Below are the code and all the weights of a small trained network. Each question names an input and a class and asks about switching units off, where a switched-off unit gives its printed mean instead of its output.

import numpy as np


def w(rows, s, z=0):
    codes = np.array(rows[::2]) - 128.0
    scale = np.full(codes.shape[1], s)
    scale[-1] = z or s
    return codes * scale


def norm(h):
    return h / np.sqrt((h * h).mean(-1, keepdims=True) + 1e-5)


def f(y):
    return np.maximum(y, 0)


def log_softmax(a):
    a = a - a.max(-1, keepdims=True)
    return a - np.log(np.exp(a).sum(-1, keepdims=True))


def net(x, mask):
    res = np.array(x, float).reshape(1, 3) / 4 @ E
    u = 0
    for l in range(2):
        y = f(norm(res) @ A[l][:, :-1].T + A[l][:, -1])
        res = res + np.where(mask[u : u + 4], y, B[l][:, -1]) @ B[l][:, :-1]
        u += 4
    return log_softmax(norm(res)[-1] @ U[:, :-1].T + U[:, -1])


A, B = {}, {}
E = w([
[106,174,52,144,140,131,81,59,105,203,104,61],'x0',
[60,140,158,91,141,78,141,95,126,140,123,149],'x1',
[121,138,180,137,138,190,181,63,254,136,151,65],'x2',
],0.0084)
A[0] = w([
[234,107,45,217,97,216,91,162,147,117,131,80,69],'L0N1',
[10,181,156,40,146,58,122,76,149,177,128,158,90],'L0N2',
[118,137,185,181,183,182,149,81,239,171,146,77,187],'L0N3',
[118,213,93,151,194,151,76,93,103,254,64,70,5],'L0N4',
],0.0063,0.0026)
B[0] = w([
[129,70,158,157,204,60,199,49,113,138,54,184,217],'L0N1',
[254,45,113,217,193,152,182,104,115,117,57,141,208],'L0N2',
[144,152,158,39,148,161,100,194,104,138,113,110,254],'L0N3',
[56,120,81,172,43,66,98,149,107,50,251,159,226],'L0N4',
],0.0086,0.0091)
A[1] = w([
[157,108,254,100,60,140,182,237,187,68,118,251,108],'L1N1',
[121,136,38,152,94,58,49,175,60,155,54,205,127],'L1N2',
[115,125,108,110,45,109,114,201,92,161,28,205,2],'L1N3',
[158,145,88,99,12,103,118,182,85,199,31,221,74],'L1N4',
],0.0054,0.0029)
B[1] = w([
[63,161,2,189,83,73,55,68,71,155,163,104,253],'L1N1',
[146,163,242,45,144,230,162,174,242,124,118,101,235],'L1N2',
[130,185,147,181,190,200,138,90,195,158,131,38,161],'L1N3',
[112,92,116,64,127,148,157,13,205,176,148,25,170],'L1N4',
],0.0075,0.0082)
U = w([
[65,125,25,171,96,86,70,97,114,76,225,70,128],'0',
[141,134,199,1,183,222,128,165,180,119,151,28,115],'1',
[172,41,117,193,213,97,190,54,118,102,38,109,123],'2',
[137,100,119,99,142,115,100,180,81,122,106,143,248],'3',
[159,240,154,154,84,101,138,198,121,214,94,190,88],'4',
[128,178,141,145,62,142,146,205,106,238,87,199,92],'5',
[152,226,232,164,34,114,129,137,90,168,84,160,89],'6',
[124,204,148,171,75,125,130,198,102,181,52,141,96],'7',
],0.0091,0.016)

Each question gives the input, the list of numbers given to net, and the class t.
The units are the neurons (one row each of A and B). Each row of codes is followed by its name. A weight is (code - 128) times the scale printed after its matrix; where a second scale follows, it is the last column's (A, B and U).
mask holds one flag per neuron, layer by layer. A switched-off neuron (its flag False) gives its mean, the last column of its row in B, instead of its output. The means were averaged over made-up inputs and are rounded, as every weight is.
A unit's drop is (log p(t) with every unit on - log p(t) with that unit switched off) / (log p(t) with every unit on - log p(t) with every unit switched off).
The circuit of an input: a set's keep is (log p(t) with only the set's units on - log p(t) with every unit switched off) / (log p(t) with every unit on - log p(t) with every unit switched off). Starting from all 8 units, units are removed one at a time, each time the one whose removal leaves the highest keep (on an exact tie, the one counted first), for as long as the keep stays at least 0.8.
circuit, biggest first: the units of the circuit, biggest drop first
unit that matters most: the unit with the biggest drop
k most important neurons: the k neurons with the biggest drops, biggest first
top k neurons in layer l: the k neurons of layer l with the biggest drops, biggest first
drop of u: that unit's drop, to one decimal
input [-3,-4,-4], class 1: top 2 neurons in layer 0 => (L0N2; L0N4)
input [-8,-8,0], class 0: 2 most important neurons => (L1N1; L0N2)
input [5,-8,-5], class 2: unit that matters most => L0N1
input [-3,-1,3], class 3: 2 most important neurons => (L0N3; L0N4)
input [0,2,2], class 3: 2 most important neurons => (L0N3; L1N2)
input [-6,7,-4], class 2: circuit, biggest first => (L0N4; L0N3)
input [5,-4,-8], class 1: 2 most important neurons => (L1N2; L1N1)
input [-5,-7,5], class 2: 4 most important neurons => (L0N1; L0N4; L1N2; L1N1)
input [-4,-1,-5], class 1: 2 most important neurons => (L1N2; L0N4)
input [-1,-7,5], class 2: 2 most important neurons => (L0N1; L1N2)
input [-7,-8,6], class 2: 4 most important neurons => (L0N4; L0N1; L1N2; L1N1)
input [-7,7,1], class 0: 2 most important neurons => (L1N1; L0N1)
input [-3,-6,1], class 2: 2 most important neurons => (L0N1; L0N4)
input [3,-2,-5], class 1: circuit, biggest first => (L1N2)
input [-5,-4,-2], class 0: 2 most important neurons => (L1N1; L0N2)
input [-8,-8,7], class 0: top 2 neurons in layer 0 => (L0N2; L0N3)
input [0,-8,6], class 2: 2 most important neurons => (L0N1; L1N2)
input [-2,7,-6], class 2: top 3 neurons in layer 0 => (L0N2; L0N3; L0N4)
input [3,7,-5], class 2: top 2 neurons in layer 0 => (L0N2; L0N3)
input [5,-1,4], class 0: circuit, biggest first => (L0N4)
input [-4,2,-8], class 1: drop of L1N2 => 0.3
input [-8,-3,0], class 0: drop of L1N1 => 0.5
input [-5,0,2], class 0: drop of L1N1 => 0.8
